Below is a small trained network, with its code and all its weights. Each question gives an input and a class and asks what happens when units are switched off, that is, made to give their printed mean instead of their output.

import numpy as np


def w(rows, s, z=0):
    codes = np.array(rows[::2]) - 128.0
    scale = np.full(codes.shape[1], s)
    scale[-1] = z or s
    return codes * scale


def f(y):
    return np.maximum(y, 0)


def log_softmax(a):
    a = a - a.max(-1, keepdims=True)
    return a - np.log(np.exp(a).sum(-1, keepdims=True))


def net(x, mask):
    res = np.array(x, float).reshape(1, 4) / 4 @ E
    y = f(res @ A[0][:, :-1].T + A[0][:, -1])
    res = res + np.where(mask, y, B[0][:, -1]) @ B[0][:, :-1]
    return log_softmax(res[-1] @ U[:, :-1].T + U[:, -1])


A, B = {}, {}
E = w([
[142,207,168],'x0',
[127,128,129],'x1',
[74,74,252],'x2',
[127,49,87],'x3',
],0.013)
A[0] = w([
[122,74,18,230],'n0',
[145,169,95,241],'n1',
[104,130,2,123],'n2',
[79,50,181,226],'n3',
[123,234,68,252],'n4',
[135,78,146,33],'n5',
[108,184,240,89],'n6',
[178,111,84,33],'n7',
],0.009,0.0043)
B[0] = w([
[202,68,102,228],'n0',
[99,132,64,199],'n1',
[237,156,127,207],'n2',
[64,48,197,230],'n3',
[76,187,44,245],'n4',
[101,78,116,149],'n5',
[254,96,191,193],'n6',
[147,117,229,152],'n7',
],0.0091,0.011)
U = w([
[121,110,50,248],'0',
[250,95,168,68],'1',
[90,93,195,227],'2',
[45,28,118,2],'3',
[102,220,108,37],'4',
],0.011,0.0073)

Each question gives the input, the list of numbers given to net, and the class t.
The units are the neurons (one row each of A and B). Each row of codes is followed by its name. A weight is (code - 128) times the scale printed after its matrix; where a second scale follows, it is the last column's (A, B and U).
mask holds one flag per neuron, in row order. A switched-off neuron (its flag False) gives its mean, the last column of its row in B, instead of its output. The means were averaged over made-up inputs and are rounded, as every weight is.
A unit's drop is (log p(t) with every unit on - log p(t) with that unit switched off) / (log p(t) with every unit on - log p(t) with every unit switched off).
The circuit of an input: a set's keep is (log p(t) with only the set's units on - log p(t) with every unit switched off) / (log p(t) with every unit on - log p(t) with every unit switched off). Starting from all 8 units, units are removed one at a time, each time the one whose removal leaves the highest keep (on an exact tie, the one counted first), for as long as the keep stays at least 0.8.
units of the circuit, in order: the units of the circuit, biggest drop first
most important unit: the unit with the biggest drop
k most important neurons: the k neurons with the biggest drops, biggest first
drop when u is switched off: that unit's drop, to one decimal
input [4,-6,-4,-1], class 4: most important unit : n0
input [8,0,8,0], class 1: 2 most important neurons : (n6, n4)
input [1,2,-2,0], class 4: 4 most important neurons : (n3, n0, n6, n5)
input [2,7,-3,-1], class 4: units of the circuit, in order : (n0, n3, n4)
input [0,-2,-4,7], class 1: 4 most important neurons : (n2, n0, n7, n4)
input [3,-8,-2,-2], class 4: units of the circuit, in order : (n0, n3)
input [-3,-8,-6,2], class 1: 2 most important neurons : (n2, n0)
input [3,5,5,-3], class 1: 2 most important neurons : (n6, n4)
input [2,-7,4,-8], class 1: drop when n6 is switched off : 2.1
input [8,8,8,-5], class 1: drop when n6 is switched off : 2.0
input [2,6,-3,0], class 4: drop when n5 is switched off : 0.1
input [-5,1,-4,5], class 1: drop when n3 is switched off : 0.0
